Here is a tiny trained network, its code and every weight. The questions are about switching its units off for an input and a target symbol, where a switched-off unit gives its printed mean instead of its output.

import numpy as np


def w(rows, s, z=0):
    codes = np.array(rows[::2]) - 128.0
    scale = np.full(codes.shape[1], s)
    scale[-1] = z or s
    return codes * scale


def f(y):
    return y / 2 * (1 + np.tanh(0.7978845608 * (y + 0.044715 * y**3)))


def softmax(a):
    e = np.exp(a - a.max(-1, keepdims=True))
    return e / e.sum(-1, keepdims=True)


def log_softmax(a):
    a = a - a.max(-1, keepdims=True)
    return a - np.log(np.exp(a).sum(-1, keepdims=True))


def net(x, mask):
    ids = ['ΓΔΘΛΠαεηξσψω'.index(c) for c in x.split()]
    T = len(ids)
    res = E[ids] + P[:T]
    q, k, v = (res @ M[0].T for M in (Q, K, V))
    z = softmax(np.where(np.tri(T) > 0, q @ k.T / 2**0.5, -1e9)) @ v
    res = res + np.where(mask[0], z, O[0][:, -1]) @ O[0][:, :-1]
    y = f(res @ A[0][:, :-1].T + A[0][:, -1])
    res = res + np.where(mask[1:13], y, B[0][:, -1]) @ B[0][:, :-1]
    return log_softmax(res[-1] @ U[:, :-1].T + U[:, -1])


Q, K, V, O, A, B = {}, {}, {}, {}, {}, {}
E = w([
[48,196,131,147,99],'Γ',
[119,99,175,80,54],'Δ',
[150,140,157,139,168],'Θ',
[142,121,163,159,135],'Λ',
[110,150,130,195,155],'Π',
[110,117,58,47,99],'α',
[118,135,115,154,143],'ε',
[134,133,147,115,141],'η',
[170,101,133,141,148],'ξ',
[138,64,114,136,30],'σ',
[112,163,112,108,164],'ψ',
[140,71,1,123,95],'ω',
],0.0099)
P = w([
[152,123,145,99,116],'0',
[209,250,29,161,24],'1',
[95,94,149,106,137],'2',
[154,127,146,94,120],'3',
[139,197,41,199,48],'4',
[69,89,144,100,138],'5',
[158,127,145,94,121],'6',
[97,174,39,227,53],'7',
[57,96,139,88,128],'8',
[157,127,146,97,125],'9',
[74,169,25,255,47],'10',
[53,103,138,85,136],'11',
],0.0074)
Q[0] = w([
[208,253,139,144,99],'head 0',
[52,122,177,130,144],'head 0',
],0.035)
K[0] = w([
[207,209,214,203,250],'head 0',
[11,169,144,155,88],'head 0',
],0.024)
V[0] = w([
[152,150,102,149,251],'head 0',
[111,198,189,138,133],'head 0',
],0.014)
O[0] = w([
[254,163,137,148,204,3],'head 0',
[140,215,191,94,111,34],'head 0',
],0.0083,0.0037)
A[0] = w([
[170,102,158,89,195,247],'neuron 0',
[109,122,143,139,147,38],'neuron 1',
[187,66,153,94,102,45],'neuron 2',
[139,135,249,151,139,125],'neuron 3',
[136,86,111,139,201,119],'neuron 4',
[155,84,155,187,114,111],'neuron 5',
[108,89,143,130,139,61],'neuron 6',
[144,90,226,65,123,98],'neuron 7',
[208,78,158,149,161,42],'neuron 8',
[119,193,172,126,251,3],'neuron 9',
[109,167,173,56,164,153],'neuron 10',
[157,81,147,13,160,86],'neuron 11',
],0.02,0.0044)
B[0] = w([
[197,164,106,66,79,230],'neuron 0',
[119,66,153,89,149,88],'neuron 1',
[151,45,123,99,116,161],'neuron 2',
[152,85,87,221,176,182],'neuron 3',
[95,122,95,144,184,206],'neuron 4',
[97,169,112,126,153,207],'neuron 5',
[169,86,151,109,118,255],'neuron 6',
[173,136,135,116,251,208],'neuron 7',
[65,112,75,127,176,165],'neuron 8',
[46,197,158,109,169,160],'neuron 9',
[161,123,216,166,133,192],'neuron 10',
[68,174,167,76,135,188],'neuron 11',
],0.033,0.0025)
U = w([
[125,103,203,186,139,149],'Γ',
[110,82,197,84,164,105],'Δ',
[104,149,139,130,178,56],'Θ',
[220,101,90,170,146,56],'Λ',
[60,199,80,208,107,196],'Π',
[15,128,172,92,133,113],'α',
[220,205,67,165,1,253],'ε',
[217,134,156,102,117,71],'η',
[161,135,81,52,126,60],'ξ',
[182,43,153,101,61,153],'σ',
[133,176,183,85,107,74],'ψ',
[59,61,105,168,183,95],'ω',
],0.0054,0.0055)

Each question gives the input, a string of symbols that net reads in full, and the target symbol t.
The units are the heads (2 rows each of Q, K, V and O) and the neurons (one row each of A and B). Each row of codes is followed by its name. A weight is (code - 128) times the scale printed after its matrix; where a second scale follows, it is the last column's (O, A, B and U).
mask holds one flag per unit, heads first, then neurons. A switched-off unit (its flag False) gives its mean, the last column of its rows in O or B, instead of its output. The means were averaged over made-up inputs and are rounded, as every weight is.
A unit's drop is (log p(t) with every unit on - log p(t) with that unit switched off) / (log p(t) with every unit on - log p(t) with every unit switched off).
The circuit of an input: a set's keep is (log p(t) with only the set's units on - log p(t) with every unit switched off) / (log p(t) with every unit on - log p(t) with every unit switched off). Starting from the 12 units with the biggest drops (on a tie, the unit counted first), units are removed one at a time, each time the one whose removal leaves the highest keep (on an exact tie, the one counted first), for as long as the keep stays at least 0.8.
units of the circuit, in order: the units of the circuit, biggest drop first
unit that matters most: the unit with the biggest drop
top k neurons: the k neurons with the biggest drops, biggest first
drop when u is switched off: that unit's drop, to one decimal
input Λ η Λ Π Λ Π, target Π: unit that matters most	head 0
input ξ ω ω ξ σ ξ Θ Δ Π ψ, target ψ: units of the circuit, in order	[head 0; neuron 0; neuron 9; neuron 10]
input Γ Θ σ Λ ε α Λ ω ψ, target ω: units of the circuit, in order	[head 0; neuron 4]
input ξ ω Θ, target ω: units of the circuit, in order	[head 0; neuron 4]
input Γ ξ ξ Γ Π σ σ ε α ε σ, target Π: units of the circuit, in order	[neuron 5; neuron 6]
input ε ψ Θ Λ ξ ξ ξ σ Γ, target Γ: units of the circuit, in order	[neuron 10; head 0]
input η σ Δ Γ ξ Γ ψ ξ ψ, target Γ: units of the circuit, in order	[neuron 10; head 0]
input Γ ξ Θ, target Γ: units of the circuit, in order	[head 0; neuron 10]
input ω σ ξ ψ ω σ Θ η ε Λ, target Λ: units of the circuit, in order	[neuron 3; head 0]
input Γ ξ ξ Θ, target Θ: top 3 neurons	[neuron 9; neuron 3; neuron 8]
input σ ε Θ ξ Γ ε Δ Γ, target ε: top 2 neurons	[neuron 9; neuron 4]
input ξ ε Λ η Γ ξ η, target η: units of the circuit, in order	[neuron 0; head 0; neuron 7]
input Θ ξ ε ξ Γ Θ σ, target σ: top 2 neurons	[neuron 2; neuron 6]
input ξ Θ Π ω ω η, target ω: top 2 neurons	[neuron 4; neuron 0]
input σ ψ σ, target σ: unit that matters most	neuron 6
input ψ ω ε Θ ε ψ ω Λ ξ Θ, target Θ: top 3 neurons	[neuron 9; neuron 3; neuron 0]
input Λ ψ Γ ξ Γ Λ, target Γ: top 2 neurons	[neuron 10; neuron 0]
input Θ α σ ξ ξ Λ ω Λ Π Λ, target Λ: drop when neuron 3 is switched off	0.8
input Π σ σ ψ Θ Θ, target σ: drop when neuron 4 is switched off	0.1
input ω Θ Π, target ω: top neuron	[neuron 4]
input ε ω ψ ψ ξ ξ Π η, target ε: drop when neuron 9 is switched off	0.2
input Λ ξ Θ Λ ψ σ ξ σ ξ σ ε ψ, target σ: drop when neuron 4 is switched off	0.1
input ξ Π ε, target ε: top 2 neurons	[neuron 0; neuron 7]
